Below is a small trained network, with its code and all its weights. Each question gives an input and a class and asks what happens when units are switched off, that is, made to give their printed mean instead of their output.

import numpy as np


def w(rows, s, z=0):
    codes = np.array(rows[::2]) - 128.0
    scale = np.full(codes.shape[1], s)
    scale[-1] = z or s
    return codes * scale


def f(y):
    return np.maximum(y, 0)


def log_softmax(a):
    a = a - a.max(-1, keepdims=True)
    return a - np.log(np.exp(a).sum(-1, keepdims=True))


def net(x, mask):
    res = np.array(x, float).reshape(1, 6) / 4 @ E
    y = f(res @ A[0][:, :-1].T + A[0][:, -1])
    res = res + np.where(mask, y, B[0][:, -1]) @ B[0][:, :-1]
    return log_softmax(res[-1] @ U[:, :-1].T + U[:, -1])


A, B = {}, {}
E = w([
[88,116,63,160,131,48,155],'x0',
[184,180,100,116,158,127,251],'x1',
[118,85,202,118,164,79,142],'x2',
[86,122,131,75,74,130,200],'x3',
[66,209,175,157,163,132,152],'x4',
[124,106,144,69,178,170,66],'x5',
],0.011)
A[0] = w([
[160,144,100,152,142,60,200,174],'neuron 1',
[206,98,76,96,203,161,149,98],'neuron 2',
[152,163,135,123,161,196,104,114],'neuron 3',
[85,120,164,83,70,99,110,207],'neuron 4',
[114,64,159,59,115,113,90,134],'neuron 5',
[121,122,171,110,113,169,101,127],'neuron 6',
[105,172,139,145,127,114,53,155],'neuron 7',
[41,154,172,169,210,128,134,151],'neuron 8',
[137,163,162,77,131,124,250,105],'neuron 9',
[227,134,73,153,68,151,87,254],'neuron 10',
[40,93,94,165,55,69,169,131],'neuron 11',
[141,159,176,95,115,129,186,134],'neuron 12',
[195,112,106,151,112,181,93,78],'neuron 13',
[135,113,117,154,99,134,72,78],'neuron 14',
[131,30,162,81,143,108,82,71],'neuron 15',
[62,154,91,61,79,194,112,88],'neuron 16',
],0.012,0.005)
B[0] = w([
[93,192,97,176,71,83,176,252],'neuron 1',
[100,24,46,99,134,148,79,189],'neuron 2',
[50,95,145,110,88,85,162,192],'neuron 3',
[121,85,75,134,101,203,160,215],'neuron 4',
[158,110,38,179,42,200,125,221],'neuron 5',
[122,87,71,157,92,138,122,194],'neuron 6',
[78,127,208,196,109,141,125,207],'neuron 7',
[124,67,189,105,185,106,46,231],'neuron 8',
[163,199,191,110,203,117,213,248],'neuron 9',
[159,118,165,118,152,200,205,247],'neuron 10',
[2,103,102,119,81,106,185,252],'neuron 11',
[156,126,184,117,191,159,176,197],'neuron 12',
[137,109,141,80,187,159,196,183],'neuron 13',
[124,167,156,152,151,150,187,178],'neuron 14',
[177,119,66,162,88,196,112,226],'neuron 15',
[27,98,78,109,89,66,174,191],'neuron 16',
],0.0096,0.011)
U = w([
[53,85,202,147,129,92,13,227],'0',
[152,203,108,128,195,14,136,77],'1',
[214,208,229,140,171,183,188,44],'2',
[123,63,124,62,162,162,175,152],'3',
[69,144,51,170,2,119,200,202],'4',
[173,174,87,58,103,85,105,3],'5',
[241,90,50,163,72,207,71,146],'6',
],0.0087,0.0034)

Each question gives the input, the list of numbers given to net, and the class t.
The units are the neurons (one row each of A and B). Each row of codes is followed by its name. A weight is (code - 128) times the scale printed after its matrix; where a second scale follows, it is the last column's (A, B and U).
mask holds one flag per neuron, in row order. A switched-off neuron (its flag False) gives its mean, the last column of its row in B, instead of its output. The means were averaged over made-up inputs and are rounded, as every weight is.
A unit's drop is (log p(t) with every unit on - log p(t) with that unit switched off) / (log p(t) with every unit on - log p(t) with every unit switched off).
The circuit of an input: a set's keep is (log p(t) with only the set's units on - log p(t) with every unit switched off) / (log p(t) with every unit on - log p(t) with every unit switched off). Starting from the 12 units with the biggest drops (on a tie, the unit counted first), units are removed one at a time, each time the one whose removal leaves the highest keep (on an exact tie, the one counted first), for as long as the keep stays at least 0.8.
units of the circuit, in order: the units of the circuit, biggest drop first
k most important neurons: the k neurons with the biggest drops, biggest first
drop of u: that unit's drop, to one decimal
input [3,3,-2,-6,0,6], class 3: 3 most important neurons -> [neuron 5; neuron 15; neuron 2]
input [4,-1,-8,-2,-2,7], class 3: units of the circuit, in order -> [neuron 1; neuron 13]
input [-1,-2,4,4,8,-4], class 3: units of the circuit, in order -> [neuron 8]
input [-6,4,7,-8,-2,3], class 6: units of the circuit, in order -> [neuron 15; neuron 9]
input [-7,-7,-2,-2,4,-1], class 0: 2 most important neurons -> [neuron 1; neuron 7]
input [3,-5,-4,-6,-8,-2], class 6: 3 most important neurons -> [neuron 9; neuron 15; neuron 12]
input [-3,7,5,-6,6,6], class 0: units of the circuit, in order -> [neuron 8; neuron 10]
input [-8,0,-3,1,-4,6], class 6: 2 most important neurons -> [neuron 11; neuron 5]
input [-2,2,-5,4,0,6], class 3: 2 most important neurons -> [neuron 1; neuron 11]
input [-1,-3,2,-5,1,-7], class 0: 2 most important neurons -> [neuron 9; neuron 5]
input [-2,0,2,7,4,-7], class 2: 3 most important neurons -> [neuron 9; neuron 12; neuron 5]
input [0,-7,-2,5,8,5], class 0: 2 most important neurons -> [neuron 8; neuron 1]
input [-7,0,7,-5,6,-4], class 0: 2 most important neurons -> [neuron 8; neuron 10]
input [2,-7,7,5,-5,3], class 6: units of the circuit, in order -> [neuron 15]
input [-1,-4,-2,6,7,4], class 0: 2 most important neurons -> [neuron 8; neuron 1]
input [-4,5,8,4,6,7], class 2: drop of neuron 9 -> 0.5
input [-3,1,-5,2,-7,-4], class 3: drop of neuron 10 -> 0.2
input [-1,6,-1,8,-2,-3], class 2: drop of neuron 9 -> 1.0
